Here is a tiny trained network, its code and every weight. The questions are about switching its units off for an input and a class, where a switched-off unit gives its printed mean instead of its output.

import numpy as np


def w(rows, s, z=0):
    codes = np.array(rows[::2]) - 128.0
    scale = np.full(codes.shape[1], s)
    scale[-1] = z or s
    return codes * scale


def f(y):
    return y / 2 * (1 + np.tanh(0.7978845608 * (y + 0.044715 * y**3)))


def log_softmax(a):
    a = a - a.max(-1, keepdims=True)
    return a - np.log(np.exp(a).sum(-1, keepdims=True))


def net(x, mask):
    res = np.array(x, float).reshape(1, 4) / 4 @ E
    y = f(res @ A[0][:, :-1].T + A[0][:, -1])
    res = res + np.where(mask, y, B[0][:, -1]) @ B[0][:, :-1]
    return log_softmax(res[-1] @ U[:, :-1].T + U[:, -1])


A, B = {}, {}
E = w([
[170,143,123,176,117,131,103,163,96,139],'x0',
[55,182,6,215,157,153,227,156,184,93],'x1',
[143,128,198,149,103,73,144,157,70,17],'x2',
[242,242,133,67,255,233,153,146,146,113],'x3',
],0.0079)
A[0] = w([
[198,181,159,115,255,142,158,140,168,104,6],'neuron 0',
[98,132,92,77,95,173,131,103,93,122,97],'neuron 1',
[67,74,145,195,63,99,115,120,155,161,50],'neuron 2',
[118,82,131,169,104,84,140,106,140,127,43],'neuron 3',
[154,134,160,123,80,134,114,100,142,163,210],'neuron 4',
[100,117,142,126,144,123,124,146,125,90,168],'neuron 5',
[112,50,85,178,110,71,85,78,146,112,50],'neuron 6',
[108,138,111,144,161,108,151,103,173,111,176],'neuron 7',
[106,143,101,201,126,132,197,143,179,109,196],'neuron 8',
[114,141,170,157,146,125,141,106,134,148,144],'neuron 9',
[160,83,173,75,135,105,88,91,115,140,194],'neuron 10',
[100,143,117,175,169,115,153,136,166,140,168],'neuron 11',
[100,117,78,209,146,142,212,142,151,96,163],'neuron 12',
[152,105,176,62,115,118,24,98,96,151,194],'neuron 13',
],0.009,0.0015)
B[0] = w([
[134,189,201,72,201,8,69,174,178,204,254],'neuron 0',
[112,171,103,134,106,150,204,117,180,114,132],'neuron 1',
[137,210,170,14,192,52,59,254,195,169,224],'neuron 2',
[138,123,149,72,165,69,69,181,92,171,173],'neuron 3',
[157,83,120,134,123,170,128,66,124,140,156],'neuron 4',
[95,183,97,114,100,175,133,142,140,33,142],'neuron 5',
[116,153,171,63,171,109,99,217,194,175,203],'neuron 6',
[97,100,107,146,161,197,103,116,126,134,169],'neuron 7',
[121,13,81,221,83,161,177,41,74,95,227],'neuron 8',
[130,116,88,85,119,150,115,163,87,179,129],'neuron 9',
[105,135,63,173,76,185,170,69,37,127,197],'neuron 10',
[106,115,124,207,152,115,183,65,126,138,180],'neuron 11',
[55,121,83,208,72,160,194,60,60,103,242],'neuron 12',
[128,81,97,186,100,212,154,23,39,27,225],'neuron 13',
],0.0064,0.0099)
U = w([
[47,32,64,234,45,236,122,24,74,92,255],'0',
[72,221,145,71,208,65,36,216,255,158,1],'1',
],0.0056,0.00084)

Each question gives the input, the list of numbers given to net, and the class t.
The units are the neurons (one row each of A and B). Each row of codes is followed by its name. A weight is (code - 128) times the scale printed after its matrix; where a second scale follows, it is the last column's (A, B and U).
mask holds one flag per neuron, in row order. A switched-off neuron (its flag False) gives its mean, the last column of its row in B, instead of its output. The means were averaged over made-up inputs and are rounded, as every weight is.
A unit's drop is (log p(t) with every unit on - log p(t) with that unit switched off) / (log p(t) with every unit on - log p(t) with every unit switched off).
The circuit of an input: a set's keep is (log p(t) with only the set's units on - log p(t) with every unit switched off) / (log p(t) with every unit on - log p(t) with every unit switched off). Starting from the 12 units with the biggest drops (on a tie, the unit counted first), units are removed one at a time, each time the one whose removal leaves the highest keep (on an exact tie, the one counted first), for as long as the keep stays at least 0.8.
units of the circuit, in order: the units of the circuit, biggest drop first
unit that matters most: the unit with the biggest drop
k most important neurons: the k neurons with the biggest drops, biggest first
drop when u is switched off: that unit's drop, to one decimal
input [6,6,8,-7], class 1: units of the circuit, in order -> [neuron 2]
input [0,-1,1,-3], class 1: 2 most important neurons -> [neuron 8; neuron 12]
input [-4,-5,2,5], class 0: 3 most important neurons -> [neuron 13; neuron 2; neuron 10]
input [5,8,2,8], class 0: 2 most important neurons -> [neuron 8; neuron 12]
input [-7,-5,1,5], class 0: 4 most important neurons -> [neuron 13; neuron 2; neuron 10; neuron 6]
input [2,-6,-2,5], class 0: 2 most important neurons -> [neuron 13; neuron 2]
input [-7,-8,2,8], class 0: 4 most important neurons -> [neuron 13; neuron 10; neuron 2; neuron 6]
input [3,-6,3,6], class 0: 4 most important neurons -> [neuron 13; neuron 2; neuron 10; neuron 6]
input [4,-5,-7,5], class 0: 2 most important neurons -> [neuron 13; neuron 2]
input [2,-5,6,-8], class 1: 2 most important neurons -> [neuron 2; neuron 6]
input [-4,-6,-3,3], class 0: drop when neuron 9 is switched off -> 0.0
input [-2,0,5,2], class 1: drop when neuron 6 is switched off -> -0.1
input [-8,-8,-6,5], class 0: drop when neuron 13 is switched off -> 0.3
input [6,5,3,-8], class 1: unit that matters most -> neuron 2
input [-5,4,2,-7], class 1: drop when neuron 2 is switched off -> 0.5
